Below are the code and all the weights of a small trained network. Each question names an input and a target symbol and asks about switching units off, where a switched-off unit gives its printed mean instead of its output.

import numpy as np


def w(rows, s, z=0):
    codes = np.array(rows[::2]) - 128.0
    scale = np.full(codes.shape[1], s)
    scale[-1] = z or s
    return codes * scale


def f(y):
    return y / 2 * (1 + np.tanh(0.7978845608 * (y + 0.044715 * y**3)))


def softmax(a):
    e = np.exp(a - a.max(-1, keepdims=True))
    return e / e.sum(-1, keepdims=True)


def log_softmax(a):
    a = a - a.max(-1, keepdims=True)
    return a - np.log(np.exp(a).sum(-1, keepdims=True))


def net(x, mask):
    ids = ['αβγδεηθλμξπστφψω'.index(c) for c in x.split()]
    T = len(ids)
    res = E[ids] + P[:T]
    r = res
    for j in range(3):
        rows = slice(3 * j, 3 * j + 3)
        q, k, v = (r @ M[0][rows].T for M in (Q, K, V))
        z = softmax(np.where(np.tri(T) > 0, q @ k.T / 3**0.5, -1e9)) @ v
        o = O[0][rows]
        res = res + np.where(mask[j], z, o[:, -1]) @ o[:, :-1]
    y = f(res @ A[0][:, :-1].T + A[0][:, -1])
    res = res + np.where(mask[3:15], y, B[0][:, -1]) @ B[0][:, :-1]
    return log_softmax(res[-1] @ U[:, :-1].T + U[:, -1])


Q, K, V, O, A, B = {}, {}, {}, {}, {}, {}
E = w([
[124,228,43,68],'α',
[76,145,121,77],'β',
[161,155,118,105],'γ',
[103,51,126,193],'δ',
[74,114,89,162],'ε',
[170,153,121,136],'η',
[21,119,70,119],'θ',
[147,93,192,100],'λ',
[185,94,105,126],'μ',
[59,159,80,135],'ξ',
[77,152,119,51],'π',
[140,21,109,90],'σ',
[81,207,109,69],'τ',
[159,163,105,4],'φ',
[81,153,110,93],'ψ',
[133,86,144,107],'ω',
],0.019)
P = w([
[227,60,144,195],'0',
[33,141,15,92],'1',
[45,184,66,27],'2',
[73,199,45,138],'3',
[141,144,97,104],'4',
[175,69,200,3],'5',
[106,236,12,117],'6',
],0.0074)
Q[0] = w([
[141,115,88,209],'H1',
[192,196,109,170],'H1',
[64,84,167,203],'H1',
[179,205,33,247],'H2',
[82,61,128,201],'H2',
[106,96,254,139],'H2',
[172,181,77,113],'H3',
[67,128,44,50],'H3',
[157,171,103,113],'H3',
],0.0086)
K[0] = w([
[97,145,82,200],'H1',
[226,254,35,137],'H1',
[176,141,107,156],'H1',
[39,181,142,72],'H2',
[84,115,153,142],'H2',
[94,100,148,68],'H2',
[128,72,114,231],'H3',
[245,94,110,201],'H3',
[179,87,172,177],'H3',
],0.011)
V[0] = w([
[209,209,118,174],'H1',
[20,111,68,87],'H1',
[131,42,83,228],'H1',
[151,173,96,133],'H2',
[139,167,111,185],'H2',
[191,143,172,229],'H2',
[124,2,140,123],'H3',
[202,97,210,117],'H3',
[232,136,113,212],'H3',
],0.0078)
O[0] = w([
[114,50,212,88,113],'H1',
[128,233,185,168,254],'H1',
[134,200,254,126,41],'H1',
[152,70,175,163,184],'H2',
[173,11,164,215,139],'H2',
[141,151,76,240,34],'H2',
[89,179,216,113,142],'H3',
[47,44,18,104,123],'H3',
[29,23,75,171,191],'H3',
],0.0056,0.0058)
A[0] = w([
[143,146,198,5,180],'N1',
[131,168,159,138,65],'N2',
[140,148,180,114,20],'N3',
[181,140,107,149,183],'N4',
[69,118,113,173,35],'N5',
[30,156,50,115,192],'N6',
[142,106,113,118,2],'N7',
[190,158,134,95,112],'N8',
[111,149,125,121,186],'N9',
[159,115,163,97,162],'N10',
[141,138,90,46,154],'N11',
[140,173,141,100,67],'N12',
],0.013,0.0024)
B[0] = w([
[156,136,59,112,186],'N1',
[105,220,148,139,130],'N2',
[130,136,125,162,128],'N3',
[73,22,148,126,137],'N4',
[223,120,158,71,150],'N5',
[196,47,144,162,250],'N6',
[70,117,128,137,126],'N7',
[22,135,109,133,154],'N8',
[120,99,101,121,150],'N9',
[99,133,1,155,136],'N10',
[98,168,207,118,203],'N11',
[106,138,211,187,146],'N12',
],0.0053,0.016)
U = w([
[139,169,101,125,15],'α',
[187,170,189,120,188],'β',
[146,156,66,151,96],'γ',
[118,132,135,129,17],'δ',
[148,145,132,98,251],'ε',
[219,82,79,161,246],'η',
[108,233,121,161,209],'θ',
[135,133,152,84,10],'λ',
[116,94,113,120,58],'μ',
[85,187,94,199,24],'ξ',
[115,161,175,106,15],'π',
[254,159,196,75,8],'σ',
[163,172,40,91,142],'τ',
[142,136,108,64,124],'φ',
[194,162,188,87,251],'ψ',
[95,128,119,95,69],'ω',
],0.009,0.0025)

Each question gives the input, a string of symbols that net reads in full, and the target symbol t.
The units are the heads (3 rows each of Q, K, V and O) and the neurons (one row each of A and B). Each row of codes is followed by its name. A weight is (code - 128) times the scale printed after its matrix; where a second scale follows, it is the last column's (O, A, B and U).
mask holds one flag per unit, heads first, then neurons. A switched-off unit (its flag False) gives its mean, the last column of its rows in O or B, instead of its output. The means were averaged over made-up inputs and are rounded, as every weight is.
A unit's drop is (log p(t) with every unit on - log p(t) with that unit switched off) / (log p(t) with every unit on - log p(t) with every unit switched off).
The circuit of an input: a set's keep is (log p(t) with only the set's units on - log p(t) with every unit switched off) / (log p(t) with every unit on - log p(t) with every unit switched off). Starting from the 12 units with the biggest drops (on a tie, the unit counted first), units are removed one at a time, each time the one whose removal leaves the highest keep (on an exact tie, the one counted first), for as long as the keep stays at least 0.8.
circuit, biggest first: the units of the circuit, biggest drop first
unit that matters most: the unit with the biggest drop
k most important neurons: the k neurons with the biggest drops, biggest first
which heads matter: for each layer, one digit per head in row order, 1 if its drop is at least 0.15 and else 0, layers parted by /
drop of u: that unit's drop, to one decimal
input η σ μ ε φ α α, target η: unit that matters most -> N6
input η ω μ φ, target η: circuit, biggest first -> [H3; N6; H2]
input η φ τ, target η: circuit, biggest first -> [N6; H3; H1]
input θ ψ δ, target θ: circuit, biggest first -> [H3; H1; N6; N2]
input η ω ε π ψ, target η: which heads matter -> 011
input θ ω θ, target θ: circuit, biggest first -> [H3; H1]
input α θ π α α φ, target τ: which heads matter -> 000
input η η α α ξ, target η: circuit, biggest first -> [H3; N6]
input θ τ γ, target θ: which heads matter -> 001
input η α τ η η α ξ, target η: circuit, biggest first -> [N6; H3]
input η μ γ θ ω η θ, target η: which heads matter -> 001
input θ ξ ε λ, target θ: which heads matter -> 101
input η γ η, target η: which heads matter -> 011
input η η γ, target η: circuit, biggest first -> [H3; H2; N6]
input η φ η, target η: which heads matter -> 101
input η η η α η α π, target η: circuit, biggest first -> [N6; H3; H1]
input η π ω, target η: 2 most important neurons -> [N6; N11]
input η λ σ, target η: drop of N4 -> 0.0
input η η ε, target η: drop of N11 -> 0.1
input η δ λ θ, target η: drop of N6 -> 0.7
input θ ε η, target θ: drop of H3 -> 0.5
